After every row comes one of two labels: whether the row has a hidden trait. Each part has its own trait and labels.
[ -2 -49   6  21  -5 -39 -12   8 -53 -12  17 -27   0 -32  19 -18  39  19
  32  23  19]
<4>
[ 20  15 -23   2   2 -38 -11  52  -3  -5  18  -9 -12   1  13  13  -3  -2
  11  16   8]
<10>
[  5 -31 -17  -8 -12 -38  -6  51  -1  -7  25 -12  -6 -30  14   8  23  -5
  11  16  12]
<4>
[ 20   1 -14  17  17 -39 -25  59 -61 -10  10 -18 -10   2  28 -15  15  23
  32  27  11]
<4>
[  9 -59  -9 -30  -5 -21  -3  45  25  -3  26 -10 -14 -36  14   1  43 -12
  -9  10  12]
<10>
[ 10  -7  -9  23  10 -39 -19  36 -59 -13  18 -27  -8 -12  24 -19  13  35
  34  25  21]
<10>
[ -6  13  22  24  33  31  -9 -46 -47   1 -22   3   6  19  -2 -26 -10  29
   9 -10  -4]
<10>
[ 53 -73  41 -11 114  30 -64   9 -92   1  -2 -10 -35  14  58 -86  98  68
   7   6  18]
<4>
[  3 -11  -3 -40  -1  22  14  10  68  11   0  17  -7  -8 -11  10   7 -24
 -44 -19 -10]
<10>
[  0 -54   8 -54   5  23   9 -10  62  11   6  20  -2 -25  -4   3  38 -28
 -46 -20  -6]
<4>
[-22 -27   5  -2 -20   2  11 -24  11  -2   5  -5   6 -28 -13   4   6  -6
   1  -5   4]
<10>
[ 24 -10 -23 -56  11  -3  -2  48  54  11  14  18 -14   1   3  12  16 -23
 -44 -15  -3]
<10>
[-21 -36  20 -12 -16  19  14 -42  18   2  -4   2   8 -30 -10  -4  15  -9
 -12 -13   0]
<4>
[ 32  15 -23   8  26 -14 -21  59 -26  -4  -2  -3 -10  25  19  -2  -1  19
   7   9  -1]
<4>
[-25 -17 -14 -17 -57 -19  33   9  62  -2  17  -1   8 -38 -23  32 -13 -37
 -11  -2   2]
<10>
[ -5   6   6  15   9   4  -4 -18 -24  -2 -10  -2   9  -3   2 -12  -5  12
   8   0  -1]
<4>
[ 13  29 -22 -26   1  18   9  20  54  10  -7  22   1  19 -10  22 -24 -13
 -42 -17 -11]
<4>
[  5 -20  17 -10  32  25 -13 -14 -17   4  -3   3  -7   0   5 -20  26   9
  -9  -7   1]
<10>
[ -3  26  16  16  27  40  -6 -38 -26   3 -23  10   5  21  -9 -17 -12  17
  -1 -14  -6]
<10>
[ 18 -45  -7 -22  16 -22 -20  39 -10  -4  27 -14 -18 -30  22 -10  44   4
   3  13  15]
<10>
[  9 -28 -13 -24  -4 -18  -6  35  19  -1  15  -2  -7 -23  12   7  22 -13
 -11   6   8]
<4>
[-16 -24  24   7  11  24   2 -45 -15   1  -6   1   5 -13  -8 -19  13   9
   2  -8   3]
<10>
[ 23  -9   4 -16  45   2 -20  20 -23   2  -6   2  -9  13  21 -21  22  16
 -12   0  -1]
<4>
[ -7 -18  26  16  26  30  -2 -40 -27   1 -10  -1   7  -3  -3 -21  10  19
   1  -9  -1]
<10>
[-19  -8  14  25  -7 -15   0 -27 -37 -11  -3 -21  10 -10   4 -17  -3  20
  28  15   8]
<4>
[ -9 -56  19  -2  -3   8   6 -12   4  -4  13 -11  -5 -34   1 -17  34   2
   3   2  10]
<10>
[ -7  -8  32  13  33  43  -6 -50 -23   4 -23  11   4  15  -4 -28   7  22
  -7 -18  -5]
<4>
[-19 -24  19 -12   2  26  13 -45   9   3 -12   7  10 -17 -12  -7  10  -4
 -15 -15  -3]
<4>
[-10  19  32  26  31  43   7 -51 -42   7 -22  14   8  22  -5 -27 -11  29
 -10 -19  -8]
<10>
[-14 -54  19   6 -14   1   6 -12  -8  -8  20 -20  -1 -37   1 -18  33   2
  13   8  16]
<10>
[ -1 -41   3 -40  -6   1   6   2  35   4  10   7  -3 -29   1   5  29 -20
 -27  -7   1]
<4>
[  7  19 -11  22  10 -18  -9  20 -39  -7   2 -11   2   9   6   1 -18  16
  23  10   3]
<10>
[ 17 -13 -20  -8   7 -37 -18  49 -23  -5  26 -14 -12 -11  19   0  17   8
  16  20  15]
<10>
[ -2   8   5  -3   6  33  10 -26  17   5 -16  13   8  13 -11   1  -9   1
 -19 -13  -8]
<4>
[  0 -32 -16 -51 -32 -11  20  27  80   6  20  10  -1 -35  -9  29  13 -40
 -43  -8  -1]
<4>
[-18 -27  29  24   3  11   7 -56 -41  -6 -12  -9  12 -14  -6 -17  12  17
  18   0   5]
<4>
[-16  11 -10   2 -23  -5  12  -2  14  -2   7   0   9 -10 -15  17 -15 -13
   3  -1   1]
<10>
[-24  13   4  23 -26  -5  19 -29  -9  -6  -8  -2  21 -10 -16   9 -23  -3
  13   1  -3]
<4>
[-10 -54  27 -26  13  43   9 -42  34   8  -5   6  -3 -21  -7 -17  36  -5
 -33 -19  -3]
<10>
[ 16  22 -24 -55  -5  -8   6  44  67  12  18  21  -8   6  -1  20  -6 -32
 -47 -14 -10]
<10>
[ -7 -51  -5  -4 -20 -36  -5  31  -8 -11  24 -23  -5 -37  10   2  23  -5
  26  20  14]
<4>
[  3 -14 -20   0 -27 -35   6  36  18  -7  21 -10  -3 -21   4  19   6  -8
   8  10   9]
<4>
[  6  20 -14 -31   7  19   6   8  42  12  -1  19   0   9  -9  15 -11 -19
 -43 -14 -10]
<10>

[-13 -10 -11 -28 -16  38  27   4 -15  -7  35  10   7  -8 -31 -34  11  41
   8  -6   3  -4  87  20   6 -16 -17 -25  -5 -13 -22 -37  21   4  -1  -1
   5   8  38  12   1  15  24  43 -39  13   3   2 -20  16  30 -21  -5   4
   6   8   2   6  29  20]
FF
[  5   5  30   4   2   6  56  -6  -3   3 -13  -1 -10   5 -20  17  11  -2
 -17  17 -22  38  37 -16 -21  -1  -5  -6   1   4  -6  -7   3 -14  19  -1
  21  19 -23  17 -13  -3   0 -11  35 -23   0  -7 -17   4 -31   8  -2   5
  -3 -23 -11  35 -15 -18]
FF
[ -8   1 -20 -11 -19  11 -17  19  13   1   5  10   3   2  -8 -12   3  22
  11  -5  15 -16  41  20   0 -23   4  -1  -9  -7  -4  -7   2  -2 -15  -2
  -5  -8   2   6   7   5   0  41 -14   9 -10  -2  -1 -10  27 -30  -2  -2
   7   4  -2 -21  16  16]
FF
[ 18  28  14  -1 -49 -22  26  12   1  -2 -55  -1 -36  -1  41 -62  11  20
 -36  17  10 -75 -62 -11  -9 -13 -10 -46  -3  -5  -1  -4  -3 -41 -14  14
 -13  -4 103 -20  16   5  37  47  -3   0  45   2 -12  24  17  -2 -14  -3
  31  -2 -40  89   3  34]
FF
[-21  -8 -12  -8 -31  15 -38   1   1  11 -10  10  -4   3  28  -2   4  10
  11  -7   9  23  26  -1  -2 -11  16   0   1 -13   3  -9  24 -34  -4   6
 -12  -1 -37 -10  -6  -4  -8  13   9  -9 -11   3 -15  -8 -23   6  -3 -16
  14  -8   4 -38   7  -1]
FF
[ -3  17   0   4 -17  23  -2  17  11   5 -14   2 -11   5   9  11   1  13
 -14  11  -4 -54  10  -2   1  -2  12  -8  -1   0 -17 -17  17 -14  -9   0
  -3  -9  45 -13  11   7   1  25   1  10  39  -5 -19   3  13 -19   4  -1
  10  -7  -4   3  12   8]
BZ
[ -2   5 -13   2  -3   1 -47   4  14   7 -17  -1  -6   3  26   6 -10 -10
   9  -2   9 -33 -54  -1   5   3  30  14  -1   7   6  14  -7 -13 -18   0
 -15 -18  11 -20  12  -1 -29  24 -10  15  31   2  17  -9  17 -10   3  -4
   5   3  -3 -25   3   3]
FF
[-45   7  30  -5  -6  31  -8   8  -6  15 -17  11   2   0  -3  18 -12   0
  26   7 -24 -88 -13  17  -6   6  35 -38 -12   9 -19  -4  25  38 -11 -12
   7 -22  13  14 -26   1 -20 -72  10  28  28   8 -15 -17 -23 -42  -6  -2
  -4  10   0  22 -19  -7]
BZ
[ 12   7  -3  -3 -32 -19   0   1 -15   0  -1   8  -9 -10  35 -38   6   4
   1  -1  14  21 -30 -13   4 -10 -15 -19   2 -18   7  -3  -5 -27   4  14
 -14   1  -2  -9  -6   1  41 -15  -7  -9  -8   7 -10  13 -32  31 -14  -6
  20   6 -14  44  -3  16]
FF
[  5  11  25  21 -18  -2  73   6  -5  -4 -16   1  -3   9 -29  13  30  11
 -29  13 -13  14  45  -7 -17  -3 -23 -16   2 -15  -4 -11  10  15  28   2
  10  19  -2  30 -10   3  46 -43  64 -32 -57 -12 -42  -2 -13  -1  -4   0
  -2  -9  -8  46 -19 -10]
FF
[  5  -6  -9   4  -2 -21 -23   0  -1  -3   8   0   5  -4  10  -3  -7  -9
   8  -9   7  -3 -22   3   9   4 -11   7  -1  -5   3  10  -1   9  -7   1
 -10  -8  -3  -7   3   1   7 -14  -4   7  -7   3  11  -4   6   9   2  -2
  -2   8   3 -16   1   8]
FF
[ 23   6   6  10  27 -28   8  -2  -5   5   5   4   2  -5   7   3 -11  -1
   6   4  -2  -6   5  -1   3  -1 -38  -3   1  -4  -5   4   4  13  -1   1
  -6 -10  -2  -6   4  -7  19  -8   8  -6 -28  -3   7 -16  -5  26   3   1
  -2   5   7  -6   4   0]
BZ
[  9  23   6  -3 -21  14  24  13   3  -3  -5   4  -5  -5  -2  -7   3   5
 -10  10   1 -19 -23 -10  -3  -6  26 -15  -2  -3  -7  -5 -18 -13  -2   6
   1   1  60   3   3   9  16   8 -14   7  26  -2  -1  15  -7  -1  -7   9
   7   2 -24  42  -3  11]
FF
[-14  16  24   1  18  25  -1   2  -2  26 -21  18  -3   7  -4  30 -20   5
  28  19 -20 -66  19  12  -9  -4  25 -36  -9  11 -21  -6  16  15 -15  -7
   2 -32  -8   2  -7  -6 -14 -27  14  11  10  -1   2 -31 -15  -3  -4   1
   4  -1   4   0   2 -11]
BZ
[  3  59   9 -19 -75  70  44  40  23  -6 -44   4 -36   7   6 -20   4  32
 -23  23  -2 -85 -31 -15 -19 -16  35 -44  -9   2 -14 -16 -17 -55 -15  18
   5   2 101  -1  20  18  -6  47 -28  16 100  -7  -1  23  -6 -25 -10  15
  30 -10 -48  82   2  24]
FF
[ 18   5  -5   2   5 -20  13   3   2  -6  10  -5  -5  -7  13  -3   1   1
 -16   2   4  21  -9  -5   9   0 -45   9   5  -6  -6   0   3   0   4   1
  -4   4  18  -8  10  -2  17  12  -5  -5  -6  -2 -11  -2   4  14   6  -2
  -1   0   5  -4   4  15]
BZ
[ -5   5  -1   2  22  37  16   8  21 -10   1  -8   9  13 -45  37  -6  -1
  -2  -5 -13 -40  32  20  -2   7   3  11  -4  14  -4  10   3  46  -1  -9
  13  -3   6  21  11   3 -46  -7  13  13   5 -11  19 -21  38 -39  15  11
 -24   3  12 -28   2 -13]
FF

Part 3:
[  0  -3   2  -3  -5 -11  87  -5   4  -4   3  -1   2   5   9  -5   0 -21
   0  -1   4  -2  13  -1  -7   4  -5 -32   3   8  -1   0 -20   4   0 -15
  -3  -3   2  -3  -8  14  -3  -1   4  48   9   6  -5   0   9 -15  13  -3
  -2   9   5   0   5  -5   5  -1  -9  27  18 -15 -18  13  -8  -8 -10  20
  -5   3 -10  -5  -5 -17  16   9 -11   2  11  -4 -10  -4   3  29  -2  -6
   4  -9   1   5  -5  -5   1 -10   0  -4   0  -8   3   5   0   3  -1 -16
   1  -3  -1  11   8   6  -7   3   3   7  -1  -8  20  -4  71  -2   2  -3
  -2  -5 -22   0]
W
[  3  15   0  13  -5 -13  79   1  11  -1   3  -7  -2  17  10  12  -1 -28
  -1  -1  -3   3  15  -2  -8  -2   1  18   4   5  -3   5 -12 -13   1 -18
  -6   3  -1   8  -9  -3  -2  -3   2   9   0   7 -10   3  -9  -4 -12 -18
  28   1   2  -6  -4  -4  -7   7   6  19  -7 -12 -22   4 -24 -13  -5  20
  -8   2   0  13  -5 -24  16  -3  13   0   7  -5 -19  14  -2 -20  -8  -8
  25 -10   2  -3  -6  -1   1   9   0  -4  -2 -10  -7  15   2   4  -3   6
  -6   6   6   3  -3  -1   6   0   0  -2  25  -9  -5 -17  52  -3  -5  13
  -7   3  27   5]
J
[ -1   9  -1  -1  -3 -16  83  13  -5  -4  -1 -12   5  -4   5  -4   1 -14
  -4  -1  -2  -4  -7  -2   6  -4  -5 -14  -8  -1  -1   9  16 -14   1   8
   0   0  -1  -2   5  -3   0  -4   1  -9   7  -6  -6   0  -3  -1 -12 -11
  -3  -2   1   0   2   7  -7   1  -9 -12 -13   5  12  -3  -2   7  -6  17
   0   3  -7   0  16  11  17 -16  -2  -2   0   2  20   2   6 -12  21   2
 -14  -9   1  -4   3  16  25  -6   2   1   0  -2 -11  21   2   1  -2   3
   2  -2  -8   0   6   2   8   1  -6  21  15   7  -8 -21 -71   7  -3   4
  -9  -3 -16  -2]
W
[ 12  -4  -4  -6  -5 -14  74  -9   1   7  -8 -13  -6  -6  10  -8   0 -26
  -5   0  -1   0  -7  -3  -5  -3  20  46 -14  -3   2   9  23  30  -2  13
   6  -3  -4  -1   1  -1  10   1   0   5   1   6 -11   0  -3  18  -8  -4
   4   0   3   0   0  -2   6   1  -6 -24  -5  24  14   2  23  13   9   5
   1   5   0  11   4  -4  16   5   6  -2 -23   0  -5   0   0 -10  -1   2
  -9  -8  -1  -2  -1  -1 -20   1  -2   2   4  19 -12  32  -1   0  10 -10
   2  -1  -7   4   2  -2   0   0   0  10  -7  -1  -8  -2 -51  -1   4 -14
  -8   6   0   0]
W
[  8 -17  -6 -10  -2 -12  58  -6  -6  -3  -8  -4  26 -10   8  -1   1 -18
  -6  -1  -4  14  -6  -2   3   6  -8 -22 -17 -10   1   2   4   4  -3   8
   0   5  -5   1  31   3   1  -3   0   5  -8  -5  -9   0  -4   3   3   3
   7  -2  27   2  -1  -2  -5  -8  -4 -21  12   4  14  -4  15  -4  -3  17
   5   5 -10  15  14 -11  17   3  -2   0  -8   0 -15   0   4  -2   4   5
 -13  -8   1  -7   0  -1  12   2  -2   5   1  19  -1   3   1   0   5  -1
   6   1  -6  -5   1  -5   1  -3  -5  -1 -13   5  -8 -21  34   0  12 -12
  -3  -7 -35  -1]
W
[  1  -6  -3  -6  -3 -15  83  17  -1  -1   2 -10  -2  -3   7  16  -1 -32
  10  -1   1  -1  -3  -3   3  -5 -12 -21  -6   4  -1   2  18   6   1  31
  -5  -2   6   6   5  -4   1   4  -3   7  -7   3  24   0  -5 -13  -9 -12
  27  -2   2   2  -1  -2  -8  -4   5 -22  -9  16 -10   2 -20 -29  -8   0
   4   3  -8   5  -6 -11  16 -21  -1  -3 -10   3  -6   4   2 -12 -14   6
  21  -8   8  -5  -1  13  16   4  -5  -2   0  13  -8  -3  -2   2  20  -7
  35  18  15   0   0  -5  -2   0  -2  -4  -8  -6   4 -19 -98  -4  -5   3
   8 -10  25  -4]
J
[-10 -12  -1  -1  -2  -3  73  -6   5  -4  -4   0  -7  27   8  -5   3  -3
  -3  -2  -2   1   2   1  -5   1  -4  -2 -14  -5   0  -7  -8   2  -2  -8
   6  -1   3   0   0  -1  -1   6   2  13  -4  -5 -10   0  10 -16  17  -2
  25   1   2   4   3   1 -10  -3   0 -11  -3   1 -11  19  -6 -24 -11  -8
   0   4 -18   8  -6 -12  14 -18  -9  -4  -6  -1 -29   1   1  14 -15   5
  -9  15   7  -8  -1  -3 -16  -3   8  19   1 -10   8  -2   7   1  -6  25
  29   3 -10  15  16  -4  -3  -2  18  -1 -11  -3   0  10  64  -6   7  -8
  -6  -1 -18  17]
W
[ 15  -8  -1  18  -4  16  67   2  -7  13  -5  -9   2   0   9  -1   1  37
  -3  -1  -3  -4   1  -2  -6   2  -9 -37  -9  -3  -1  -5  15 -20  11   1
  -4   3  -5   0   6  -3  -1  -2   5  11  -3 -10  -6   3  -3  11 -10  14
   5  -2   1   7  -2   1 -10  -4  -2   3   9  -8 -11  -2 -14  -6  22   9
   0   4   9   6   0  45  16 -21 -17  -1 -15  -1  21   4   1  18  -9  -2
   1  23   0  -6  -1   0 -13   2   0  -2   1 -11  -3   7   4   1  -1   3
  -8   0 -11   0   2   3  -4  -1  -8  -2   6  -6  -8 -26 -51   3   5  -2
   6   5  -6   1]
J
[ -8 -10   2  -7  -3   7  70  -2  -5  -6  -6   5  -2   3   5 -12  -1 -28
  -4  -1   4 -13   9  -2  -6  -3  -9  14 -10  -3   1   8  -1  -8  -3  14
  -5   0  -4  -1   3  -3   0  -3  15  26  -6 -12  -9   0   5 -12  11   3
  20   0  -1  10  -1  -4  -3  -5   5 -19   6  -6   3   0  23 -16  -8  18
   3   4  -6   5  -1 -12  16   0  -3  -1  -3  -1 -26   5   1  24   6  11
 -10  10   2   7  13  -1 -16   3   3   5   2  22  23  -7  -1   1  -5  15
  -1   5  11   7  15  -1  -3  -2  -5   1  -5  -4   9  10  20  -5   0 -10
  -3   8 -33   3]
W
[ -6 -18   0  -4  -4  16  91   8  -7  -5   4   9   1   3   9  22  -1  22
   0  -2  -3  -9  20   1  -7  -3  -1  76  -7   9  -1  -6 -12 -12  -1 -10
  -4  -3  -4  -1   5   1  -3  -2   2   5  -5  -6  -2  -1   1 -23  -1  11
   2   7  -2   6  -2  -5  14   0  -1 -18   2   1   6  -1 -17  17  -7  19
  -1   3 -11   4  -1  -2  11  27   2  -1  -6   0 -21  12  -1   0 -11   8
  11  -3   7  -3   2  -4 -13   3  -2   0   5  -8   6  -6  -3   1  -6  39
 -10  -1   7   2   3   5  -7   3  25  -7  14   3   4  11  75  -2  -4 -13
  -3   9 -27   2]
W
